Below are the code and all the weights of a small trained network. Each question names an input and a class and asks about switching units off, where a switched-off unit gives its printed mean instead of its output.

import numpy as np


def w(rows, s, z=0):
    codes = np.array(rows[::2]) - 128.0
    scale = np.full(codes.shape[1], s)
    scale[-1] = z or s
    return codes * scale


def norm(h):
    return h / np.sqrt((h * h).mean(-1, keepdims=True) + 1e-5)


def f(y):
    return y / 2 * (1 + np.tanh(0.7978845608 * (y + 0.044715 * y**3)))


def log_softmax(a):
    a = a - a.max(-1, keepdims=True)
    return a - np.log(np.exp(a).sum(-1, keepdims=True))


def net(x, mask):
    res = np.array(x, float).reshape(1, 4) / 4 @ E
    u = 0
    for l in range(3):
        y = f(norm(res) @ A[l][:, :-1].T + A[l][:, -1])
        res = res + np.where(mask[u : u + 4], y, B[l][:, -1]) @ B[l][:, :-1]
        u += 4
    return log_softmax(norm(res)[-1] @ U[:, :-1].T + U[:, -1])


A, B = {}, {}
E = w([
[74,76,133,183,76,161,51,120],'x0',
[91,113,179,168,78,132,187,135],'x1',
[10,83,33,137,147,124,136,135],'x2',
[183,114,101,73,164,192,162,105],'x3',
],0.012)
A[0] = w([
[104,26,40,179,98,253,236,166,253],'0.n1',
[47,50,127,232,18,100,168,127,93],'0.n2',
[220,83,227,167,32,35,100,112,178],'0.n3',
[42,75,122,128,203,9,162,166,59],'0.n4',
],0.0061,0.0032)
B[0] = w([
[254,97,95,172,142,172,115,120,252],'0.n1',
[198,140,224,167,120,173,173,67,250],'0.n2',
[157,111,191,215,159,214,131,125,255],'0.n3',
[123,49,181,109,63,114,30,165,182],'0.n4',
],0.0089,0.0057)
A[1] = w([
[95,84,93,176,71,90,220,162,81],'1.n1',
[139,130,94,91,74,105,202,199,1],'1.n2',
[171,113,123,2,200,100,128,49,182],'1.n3',
[161,61,34,80,177,168,121,162,136],'1.n4',
],0.007,0.0039)
B[1] = w([
[217,47,158,125,97,156,82,97,137],'1.n1',
[140,107,155,84,112,151,86,143,105],'1.n2',
[70,84,92,114,90,148,190,134,252],'1.n3',
[109,98,108,109,184,84,99,4,250],'1.n4',
],0.011,0.0038)
A[2] = w([
[112,123,85,155,184,110,118,94,48],'2.n1',
[140,217,151,99,159,97,254,113,39],'2.n2',
[61,57,164,155,56,170,173,132,231],'2.n3',
[146,101,145,89,148,57,126,174,3],'2.n4',
],0.0086,0.0033)
B[2] = w([
[105,223,89,20,140,171,83,199,147],'2.n1',
[2,205,184,117,141,145,161,228,188],'2.n2',
[216,210,164,182,138,188,93,138,254],'2.n3',
[120,135,221,110,59,102,116,152,117],'2.n4',
],0.0081,0.0059)
U = w([
[171,64,76,48,198,148,114,51,245],'0',
[143,175,222,69,160,149,201,174,91],'1',
[238,73,254,231,58,169,46,87,217],'2',
[82,73,150,126,73,47,52,153,3],'3',
],0.0091,0.0038)

Each question gives the input, the list of numbers given to net, and the class t.
The units are the neurons (one row each of A and B). Each row of codes is followed by its name. A weight is (code - 128) times the scale printed after its matrix; where a second scale follows, it is the last column's (A, B and U).
mask holds one flag per neuron, layer by layer. A switched-off neuron (its flag False) gives its mean, the last column of its row in B, instead of its output. The means were averaged over made-up inputs and are rounded, as every weight is.
A unit's drop is (log p(t) with every unit on - log p(t) with that unit switched off) / (log p(t) with every unit on - log p(t) with every unit switched off).
The circuit of an input: a set's keep is (log p(t) with only the set's units on - log p(t) with every unit switched off) / (log p(t) with every unit on - log p(t) with every unit switched off). Starting from all 12 units, units are removed one at a time, each time the one whose removal leaves the highest keep (on an exact tie, the one counted first), for as long as the keep stays at least 0.8.
units of the circuit, in order: the units of the circuit, biggest drop first
unit that matters most: the unit with the biggest drop
top k neurons: the k neurons with the biggest drops, biggest first
top k neurons in layer l: the k neurons of layer l with the biggest drops, biggest first
drop of u: that unit's drop, to one decimal
input [-7,5,-8,-5], class 1: top 3 neurons : [2.n2, 0.n1, 0.n4]
input [6,-8,-4,1], class 0: top 2 neurons in layer 0 : [0.n2, 0.n4]
input [-6,4,-6,-1], class 1: unit that matters most : 2.n2
input [0,-1,-8,8], class 1: top 2 neurons in layer 2 : [2.n2, 2.n3]
input [-7,-5,-6,-8], class 1: units of the circuit, in order : [2.n2, 0.n1]
input [-4,-3,-2,-6], class 1: top 2 neurons : [0.n1, 1.n1]
input [0,-6,-7,5], class 0: units of the circuit, in order : [0.n2, 2.n3, 1.n3]
input [-3,3,-3,0], class 1: units of the circuit, in order : [2.n2, 0.n1]
input [-1,-4,-4,6], class 0: top 2 neurons : [0.n2, 1.n4]
input [-1,1,-3,5], class 1: top 3 neurons : [2.n2, 0.n1, 0.n4]
input [-1,-4,-8,6], class 1: top 2 neurons : [0.n1, 2.n2]
input [-5,-6,1,-4], class 3: top 2 neurons in layer 2 : [2.n4, 2.n3]
input [-6,-2,6,-7], class 3: top 2 neurons in layer 0 : [0.n3, 0.n2]
input [-6,-4,7,-8], class 3: units of the circuit, in order : [0.n4]
input [-4,-2,-6,2], class 1: drop of 2.n2 : 0.1
input [-5,-3,-3,-5], class 1: drop of 2.n2 : 0.1
input [-6,-6,-7,-8], class 1: drop of 0.n1 : 0.4
